Below is a small trained network, with its code and all its weights. Each question gives an input and a class and asks what happens when units are switched off, that is, made to give their printed mean instead of their output.

import numpy as np


def w(rows, s, z=0):
    codes = np.array(rows[::2]) - 128.0
    scale = np.full(codes.shape[1], s)
    scale[-1] = z or s
    return codes * scale


def f(y):
    return np.maximum(y, 0)


def log_softmax(a):
    a = a - a.max(-1, keepdims=True)
    return a - np.log(np.exp(a).sum(-1, keepdims=True))


def net(x, mask):
    res = np.array(x, float).reshape(1, 4) / 4 @ E
    y = f(res @ A[0][:, :-1].T + A[0][:, -1])
    res = res + np.where(mask, y, B[0][:, -1]) @ B[0][:, :-1]
    return log_softmax(res[-1] @ U[:, :-1].T + U[:, -1])


A, B = {}, {}
E = w([
[120,156,160,80,222,129,66,126,231],'x0',
[29,123,163,168,85,93,67,251,114],'x1',
[204,142,158,22,15,80,134,121,148],'x2',
[112,183,135,236,74,137,132,114,138],'x3',
],0.011)
A[0] = w([
[65,93,145,114,89,98,133,167,160,12],'neuron 0',
[129,2,93,62,181,91,173,191,135,174],'neuron 1',
[166,160,105,120,140,196,187,31,132,95],'neuron 2',
[81,116,223,105,105,108,59,131,54,29],'neuron 3',
[173,97,54,143,57,125,188,109,65,8],'neuron 4',
[109,57,181,127,87,139,138,137,43,61],'neuron 5',
[99,98,120,167,178,108,82,168,84,124],'neuron 6',
[92,59,88,79,113,97,134,101,22,77],'neuron 7',
[213,101,198,57,15,46,76,152,135,123],'neuron 8',
[105,149,129,78,26,131,123,96,123,93],'neuron 9',
[96,52,30,157,175,111,120,118,27,100],'neuron 10',
[103,158,191,92,223,76,95,109,203,189],'neuron 11',
[106,175,244,100,184,82,122,112,229,8],'neuron 12',
[64,95,153,148,75,92,106,182,141,4],'neuron 13',
],0.0084,0.0024)
B[0] = w([
[152,31,121,101,167,71,123,132,137,175],'neuron 0',
[27,150,22,154,22,123,109,81,231,206],'neuron 1',
[126,60,10,20,188,40,192,158,153,218],'neuron 2',
[143,73,135,30,240,134,166,95,166,183],'neuron 3',
[226,176,119,119,130,102,116,175,121,199],'neuron 4',
[179,154,77,219,169,91,102,228,108,181],'neuron 5',
[63,69,144,73,194,168,128,156,251,204],'neuron 6',
[117,133,117,116,47,156,53,207,67,185],'neuron 7',
[181,130,136,176,142,223,159,37,255,249],'neuron 8',
[110,155,118,202,157,231,131,97,138,184],'neuron 9',
[119,189,160,197,139,209,97,158,111,210],'neuron 10',
[152,200,74,181,68,165,90,175,60,226],'neuron 11',
[207,105,76,117,114,86,51,147,32,200],'neuron 12',
[141,59,96,58,191,33,158,134,28,202],'neuron 13',
],0.0064,0.012)
U = w([
[110,2,95,60,215,28,171,136,140,77],'0',
[84,117,128,167,198,228,99,94,178,121],'1',
[127,182,89,137,100,80,41,177,92,40],'2',
[43,126,67,158,98,66,108,123,185,253],'3',
[10,134,158,113,111,141,159,73,125,166],'4',
],0.0081,0.0047)

Each question gives the input, the list of numbers given to net, and the class t.
The units are the neurons (one row each of A and B). Each row of codes is followed by its name. A weight is (code - 128) times the scale printed after its matrix; where a second scale follows, it is the last column's (A, B and U).
mask holds one flag per neuron, in row order. A switched-off neuron (its flag False) gives its mean, the last column of its row in B, instead of its output. The means were averaged over made-up inputs and are rounded, as every weight is.
A unit's drop is (log p(t) with every unit on - log p(t) with that unit switched off) / (log p(t) with every unit on - log p(t) with every unit switched off).
The circuit of an input: a set's keep is (log p(t) with only the set's units on - log p(t) with every unit switched off) / (log p(t) with every unit on - log p(t) with every unit switched off). Starting from the 12 units with the biggest drops (on a tie, the unit counted first), units are removed one at a time, each time the one whose removal leaves the highest keep (on an exact tie, the one counted first), for as long as the keep stays at least 0.8.
circuit, biggest first: the units of the circuit, biggest drop first
most important unit: the unit with the biggest drop
k most important neurons: the k neurons with the biggest drops, biggest first
drop of u: that unit's drop, to one decimal
input [-5,7,4,3], class 0: most important unit	neuron 13
input [6,-7,-4,8], class 3: circuit, biggest first	(neuron 11; neuron 2)
input [-5,1,8,8], class 1: 2 most important neurons	(neuron 8; neuron 9)
input [5,8,2,8], class 0: circuit, biggest first	(neuron 13; neuron 3)
input [-4,-5,5,-8], class 3: circuit, biggest first	(neuron 1; neuron 7)
input [-8,-7,-7,3], class 2: 2 most important neurons	(neuron 10; neuron 4)
input [-6,0,1,-5], class 2: 2 most important neurons	(neuron 7; neuron 4)
input [2,5,-5,0], class 0: 2 most important neurons	(neuron 8; neuron 13)
input [5,-2,-1,5], class 2: circuit, biggest first	(neuron 8; neuron 12)
input [-2,-6,7,0], class 1: 2 most important neurons	(neuron 8; neuron 9)
input [1,7,8,4], class 1: 3 most important neurons	(neuron 8; neuron 9; neuron 2)
input [4,2,4,-5], class 3: 2 most important neurons	(neuron 1; neuron 10)
input [8,-2,1,-8], class 2: 2 most important neurons	(neuron 11; neuron 12)
input [-5,8,-7,-4], class 0: circuit, biggest first	(neuron 13)
input [7,5,-6,-1], class 2: 4 most important neurons	(neuron 11; neuron 12; neuron 8; neuron 2)
input [-8,0,-5,7], class 2: circuit, biggest first	(neuron 8; neuron 4)
input [2,-5,-1,-6], class 3: circuit, biggest first	(neuron 1; neuron 3)
input [5,-5,7,-8], class 3: circuit, biggest first	(neuron 1; neuron 11)
input [-4,-3,-1,4], class 2: 3 most important neurons	(neuron 8; neuron 4; neuron 6)
input [-6,7,5,0], class 0: 2 most important neurons	(neuron 13; neuron 3)
input [-8,-3,-2,6], class 2: circuit, biggest first	(neuron 4)
input [-3,-8,-1,6], class 0: drop of neuron 2	0.5
